Below are the code and all the weights of a small trained network. Each question names an input and a target symbol and asks about switching units off, where a switched-off unit gives its printed mean instead of its output.

import numpy as np


def w(rows, s, z=0):
    codes = np.array(rows[::2]) - 128.0
    scale = np.full(codes.shape[1], s)
    scale[-1] = z or s
    return codes * scale


def norm(h):
    return h / np.sqrt((h * h).mean(-1, keepdims=True) + 1e-5)


def f(y):
    return np.maximum(y, 0)


def softmax(a):
    e = np.exp(a - a.max(-1, keepdims=True))
    return e / e.sum(-1, keepdims=True)


def log_softmax(a):
    a = a - a.max(-1, keepdims=True)
    return a - np.log(np.exp(a).sum(-1, keepdims=True))


def net(x, mask):
    ids = ['ΞΦΩβδζτ'.index(c) for c in x.split()]
    T = len(ids)
    res = E[ids] + P[:T]
    u = 0
    for l in range(3):
        q, k, v = (norm(res) @ M[l].T for M in (Q, K, V))
        z = softmax(np.where(np.tri(T) > 0, q @ k.T / 3**0.5, -1e9)) @ v
        res = res + np.where(mask[u], z, O[l][:, -1]) @ O[l][:, :-1]
        u += 1
        y = f(norm(res) @ A[l][:, :-1].T + A[l][:, -1])
        res = res + np.where(mask[u : u + 4], y, B[l][:, -1]) @ B[l][:, :-1]
        u += 4
    return log_softmax(norm(res)[-1] @ U[:, :-1].T + U[:, -1])


Q, K, V, O, A, B = {}, {}, {}, {}, {}, {}
E = w([
[50,192,63,87],'Ξ',
[27,125,197,154],'Φ',
[91,74,210,118],'Ω',
[72,85,237,151],'β',
[96,167,152,136],'δ',
[62,254,160,17],'ζ',
[174,198,134,134],'τ',
],0.0088)
P = w([
[183,49,206,184],'0',
[71,96,107,243],'1',
[109,129,241,131],'2',
[61,155,2,116],'3',
[90,51,53,196],'4',
[169,97,228,47],'5',
[36,81,83,154],'6',
],0.006)
Q[0] = w([
[154,126,117,165],'0.h0',
[107,143,150,162],'0.h0',
[4,139,131,114],'0.h0',
],0.011)
K[0] = w([
[129,136,166,190],'0.h0',
[178,74,136,138],'0.h0',
[173,199,246,1],'0.h0',
],0.0067)
V[0] = w([
[161,215,143,108],'0.h0',
[157,132,122,167],'0.h0',
[254,62,246,164],'0.h0',
],0.0074)
O[0] = w([
[222,122,99,202,178],'0.h0',
[231,163,21,2,38],'0.h0',
[183,109,72,18,253],'0.h0',
],0.0081,0.0019)
A[0] = w([
[154,249,122,139,5],'0.n0',
[183,79,88,144,148],'0.n1',
[145,75,50,183,174],'0.n2',
[253,94,158,68,163],'0.n3',
],0.0072,0.0012)
B[0] = w([
[146,153,88,83,195],'0.n0',
[254,138,164,157,166],'0.n1',
[148,166,53,148,199],'0.n2',
[118,158,165,170,254],'0.n3',
],0.0099,0.0022)
Q[1] = w([
[181,47,248,174],'1.h0',
[155,144,82,119],'1.h0',
[128,142,76,165],'1.h0',
],0.011)
K[1] = w([
[245,55,193,53],'1.h0',
[59,255,157,207],'1.h0',
[36,123,107,244],'1.h0',
],0.0069)
V[1] = w([
[174,206,165,42],'1.h0',
[17,137,114,254],'1.h0',
[121,175,20,140],'1.h0',
],0.0056)
O[1] = w([
[36,103,7,138,223],'1.h0',
[120,103,239,166,73],'1.h0',
[105,1,74,105,5],'1.h0',
],0.008,0.0019)
A[1] = w([
[153,184,190,66,177],'1.n0',
[175,18,148,50,248],'1.n1',
[172,176,2,14,237],'1.n2',
[36,121,5,82,60],'1.n3',
],0.0057,0.0012)
B[1] = w([
[85,186,149,83,177],'1.n0',
[84,77,255,206,154],'1.n1',
[125,93,218,133,253],'1.n2',
[107,124,61,106,233],'1.n3',
],0.0066,0.0053)
Q[2] = w([
[112,234,154,107],'2.h0',
[95,58,199,2],'2.h0',
[239,75,108,114],'2.h0',
],0.0082)
K[2] = w([
[68,25,220,109],'2.h0',
[182,185,211,208],'2.h0',
[130,91,43,255],'2.h0',
],0.0079)
V[2] = w([
[35,169,41,5],'2.h0',
[22,147,69,106],'2.h0',
[172,147,106,254],'2.h0',
],0.0066)
O[2] = w([
[211,1,67,212,214],'2.h0',
[120,48,18,195,160],'2.h0',
[192,123,197,48,3],'2.h0',
],0.0068,0.0041)
A[2] = w([
[113,228,191,132,194],'2.n0',
[1,153,70,105,3],'2.n1',
[96,67,89,174,98],'2.n2',
[82,92,163,127,193],'2.n3',
],0.008,0.0027)
B[2] = w([
[176,1,182,119,253],'2.n0',
[186,251,115,160,223],'2.n1',
[129,101,193,22,244],'2.n2',
[78,118,68,147,219],'2.n3',
],0.0075,0.0049)
U = w([
[114,128,147,236,125],'Ξ',
[86,190,102,158,95],'Φ',
[33,108,121,70,28],'Ω',
[120,87,153,89,208],'β',
[202,93,108,141,249],'δ',
[153,178,116,248,2],'ζ',
[191,129,153,100,219],'τ',
],0.013,0.0031)

Each question gives the input, a string of symbols that net reads in full, and the target symbol t.
The units are the heads (3 rows each of Q, K, V and O) and the neurons (one row each of A and B). Each row of codes is followed by its name. A weight is (code - 128) times the scale printed after its matrix; where a second scale follows, it is the last column's (O, A, B and U).
mask holds one flag per unit, layer by layer, with each layer's heads first. A switched-off unit (its flag False) gives its mean, the last column of its rows in O or B, instead of its output. The means were averaged over made-up inputs and are rounded, as every weight is.
A unit's drop is (log p(t) with every unit on - log p(t) with that unit switched off) / (log p(t) with every unit on - log p(t) with every unit switched off).
The circuit of an input: a set's keep is (log p(t) with only the set's units on - log p(t) with every unit switched off) / (log p(t) with every unit on - log p(t) with every unit switched off). Starting from the 12 units with the biggest drops (on a tie, the unit counted first), units are removed one at a time, each time the one whose removal leaves the highest keep (on an exact tie, the one counted first), for as long as the keep stays at least 0.8.
circuit, biggest first: the units of the circuit, biggest drop first
k most important neurons: the k neurons with the biggest drops, biggest first
k most important neurons of layer l: the k neurons of layer l with the biggest drops, biggest first
input β ζ Ω, target ζ: most important neuron : (2.n1)
input τ Ω τ Ω δ Ω, target Ω: 2 most important neurons : (0.n1; 2.n0)
input Ξ Φ τ ζ, target τ: circuit, biggest first : (0.h0; 1.h0; 0.n0)
input Φ δ Φ Ω Φ δ, target Ξ: 2 most important neurons : (2.n2; 1.n2)
input τ Ξ Ω δ Ω Φ, target Ω: circuit, biggest first : (0.h0; 1.n2; 2.n0)
input Ω Ξ Ω Ξ τ Ξ, target Φ: circuit, biggest first : (0.h0; 1.h0)
input Φ β Ξ Ω Ω τ Ω, target τ: circuit, biggest first : (2.h0; 0.h0; 1.h0)
input τ δ Ξ Ξ Ω Ω β, target Ω: circuit, biggest first : (0.h0; 2.n0)
input ζ Φ τ, target β: circuit, biggest first : (2.h0; 2.n1)
input Ω τ τ ζ Ω, target δ: circuit, biggest first : (0.h0; 0.n1)
input δ δ δ β, target δ: circuit, biggest first : (0.h0; 2.h0)
input Ω Φ β Ω τ Φ, target Φ: 4 most important neurons : (2.n1; 1.n2; 1.n1; 0.n3)
input Ξ δ Φ β Ξ τ Φ, target τ: circuit, biggest first : (0.h0; 2.h0; 0.n1)
input Ξ β β τ β τ τ, target τ: circuit, biggest first : (2.h0; 0.h0)
input τ Ξ Φ, target Ω: 2 most important neurons : (1.n2; 0.n1)
input Ξ δ Ω Ξ Ω Ξ Ξ, target Ξ: circuit, biggest first : (0.h0)
input Ξ ζ τ β, target τ: circuit, biggest first : (0.h0; 2.h0)
input δ Ω τ Ξ ζ Ξ, target δ: circuit, biggest first : (0.h0; 1.h0; 2.h0)
input Ω β β Ω β β, target Φ: 3 most important neurons of layer 1 : (1.n2; 1.n1; 1.n0)
input β Ξ ζ, target ζ: most important neuron of layer 1 : (1.n0)
input Ω Ω τ, target Φ: 3 most important neurons : (0.n3; 1.n2; 1.n1)
input τ Ξ Ω, target Ω: 2 most important neurons : (0.n1; 1.n2)
input τ ζ β, target Ω: 2 most important neurons : (0.n1; 1.n2)
input β Ξ Ω, target ζ: 3 most important neurons : (2.n1; 0.n3; 2.n2)
input Ξ Φ δ δ δ, target β: 2 most important neurons : (2.n0; 2.n1)
input Ω β δ δ δ Ω, target Φ: 2 most important neurons : (0.n3; 1.n2)
